Read these off the row that follows.
1) What is the entry just left of the smallest entry?
2) What is the entry just left of 0.55?
[-1.36 -0.15 -3.75 -0.63  1.69  1.23  0.55 -5.24  3.31 -8.89 -6.28 -2.81]
1) 3.31
2) 1.23

Questions about the row below.
1) Give the entry just left of the smallest entry.
2) Give the entry just left of 177.
[107  42  99 210  68  41  81  55 183 189 177  29 129  88  16  89]
1) 88
2) 189

array([[0, 4, 6, 4, 1, 1, 3, 5, 2, 4, 2, 2, 3, 5, 6, 8],
       [3, 4, 3, 4, 3, 3, 4, 2, 3, 3, 3, 3, 4, 3, 3, 5],
       [3, 4, 4, 4, 3, 3, 3, 3, 3, 3, 3, 4, 3, 3, 3, 4],
       [2, 4, 5, 3, 2, 2, 3, 4, 2, 4, 3, 3, 3, 4, 4, 6],
       [3, 4, 4, 4, 3, 3, 4, 2, 2, 3, 3, 4, 3, 4, 3, 4],
       [3, 4, 4, 5, 2, 2, 4, 3, 2, 2, 3, 3, 3, 4, 4, 5],
       [1, 4, 7, 4, 2, 1, 3, 5, 2, 4, 2, 2, 3, 6, 6, 8],
       [3, 4, 4, 4, 3, 2, 3, 4, 3, 3, 3, 3, 3, 4, 4, 5],
       [2, 4, 4, 4, 2, 3, 3, 3, 3, 3, 3, 3, 3, 4, 3, 5],
       [3, 4, 3, 4, 3, 3, 4, 2, 3, 3, 3, 4, 3, 4, 3, 4],
       [5, 4, 4, 6, 3, 3, 6, 2, 4, 0, 4, 2, 5, 4, 2, 6],
       [4, 5, 5, 6, 2, 3, 5, 2, 4, 1, 3, 2, 5, 4, 3, 6],
       [3, 4, 3, 4, 2, 3, 4, 2, 3, 2, 3, 2, 4, 4, 4, 5]])
Rows and columns are numbered from 0.
What is the entry in the top-left corner?
A: 0
What is the entry in row 0 and column 1?
A: 4
The entry in row 0 and column 2 -> 6
The entry in row 2 and column 0 is 3
The entry in row 1 and column 0 -> 3
The entry in the bottom-right corner is 5
The top-right entry -> 8
What is the bottom-left entry?
A: 3
The entry in row 1 and column 2: 3
The entry at row 2, column 1 is 4

a =
54	34	24	57	67	69	58
48	35	63	61	63	67	46
39	49	51	44	38	47	55
56	49	52	54	48	40	39
58	43	27	44	60	63	56
44	33	57	62	63	62	51
47	52	44	36	56	41	56
55	55	48	68	45	39	42
46	27	57	72	70	69	52
68	73	34	65	44	35	37
58	68	38	66	52	46	42
72	77	33	69	40	34	31
44	39	51	40	34	53	57
65	70	38	50	47	42	42
63	47	53	42	45	40	43
Indices start at 0.
Which number is the top-left entry?
Answer: 54
The entry in the bottom-left corner: 63
Which number is the entry just left of the smallest entry?
Answer: 34
Which number is the bottom entry of the column that holds the largest entry?
Answer: 47
Which number is the entry at row 0, column 2?
Answer: 24
Which number is the entry at row 1, column 0?
Answer: 48
Which number is the top-right entry?
Answer: 58
Which number is the entry just left of 36?
Answer: 44
The entry just left of 61 is 63
The entry at row 2, column 2 -> 51
Which number is the entry just left of 31?
Answer: 34
Which number is the entry at row 1, column 1?
Answer: 35
Which number is the entry just right of the centre entry?
Answer: 45
Which number is the entry in row 2 and column 0?
Answer: 39
The entry in the bottom-right corner -> 43
The entry just right of the smallest entry: 57
Which number is the entry directly below the centre entry?
Answer: 72
The largest entry is 77
The entry directly above the centre entry: 36
The entry just right of the largest entry is 33
Which number is the entry at row 2, column 1?
Answer: 49
The entry just left of 66 is 38
Which number is the entry just left of the largest entry?
Answer: 72
Which number is the entry just left of the centre entry?
Answer: 48

[-0.016 -0.115 -0.135  0.078  0.174  0.094  0.094  0.057 -0.016 -0.203]
The minimum: -0.203
Find the largest entry.
0.174

[[ 2.66  1.41 -3.06  2.05  0.95 -2.67  0.76  0.81 -1.52  2.13  1.62  5.86
  -7.27]
 [ 1.96 -1.27 -0.78 -0.84  2.84 -2.33  0.04 -1.19 -1.25  1.27 -1.31 -0.18
  -0.01]
 [-0.33 -0.74  2.06  1.38  0.42  0.23  0.88 -1.25 -0.08 -1.85  0.60 -3.05
   0.08]
 [ 2.86 -0.85 -1.07  1.44  3.78 -4.23  0.53 -2.09 -2.74  1.79  0.77  1.19
  -1.38]
 [ 0.09  0.44  2.43  6.50 -1.19  0.87  1.31 -1.03 -0.16 -3.22  3.31 -2.48
  -4.85]
 [-1.92  2.30  3.23  8.02 -0.54  1.79  3.37 -2.35 -1.21 -3.15  7.24 -1.51
  -4.53]
 [ 1.30  0.80  2.10  5.20  3.76 -2.14  5.42 -4.38 -2.61 -0.14  5.24 -0.31
  -3.93]
 [-0.18 -1.58  1.70 -3.36  1.66 -0.43  0.97 -1.29  0.32 -0.71 -2.22 -3.34
   3.02]
 [ 1.45  0.34 -0.43  0.55  2.61 -3.60  1.65 -1.30 -1.93  0.75  1.71  2.26
  -2.50]
 [ 0.86  0.50 -1.73  0.48  0.75 -0.97 -0.61  0.49 -0.95  1.00  0.51  2.32
  -2.85]]
Read off the entry just right of 0.42.
0.23
Read off the entry just right of 2.26.
-2.50
Read off the minimum.
-7.27
Read off the entry just left of 8.02.
3.23
Read off the entry just right of 0.23.
0.88
Read off the entry just right of -1.52.
2.13

Read these off the row that follows.
1) Which number is the entry just right of the smallest entry?
2) Which number is the entry just left of the largest entry?
3) Which number is the entry just left of 6.26?
[-8.08  0.53 -3.41  6.96  6.26 -5.15  1.61  1.12]
1) 0.53
2) -3.41
3) 6.96
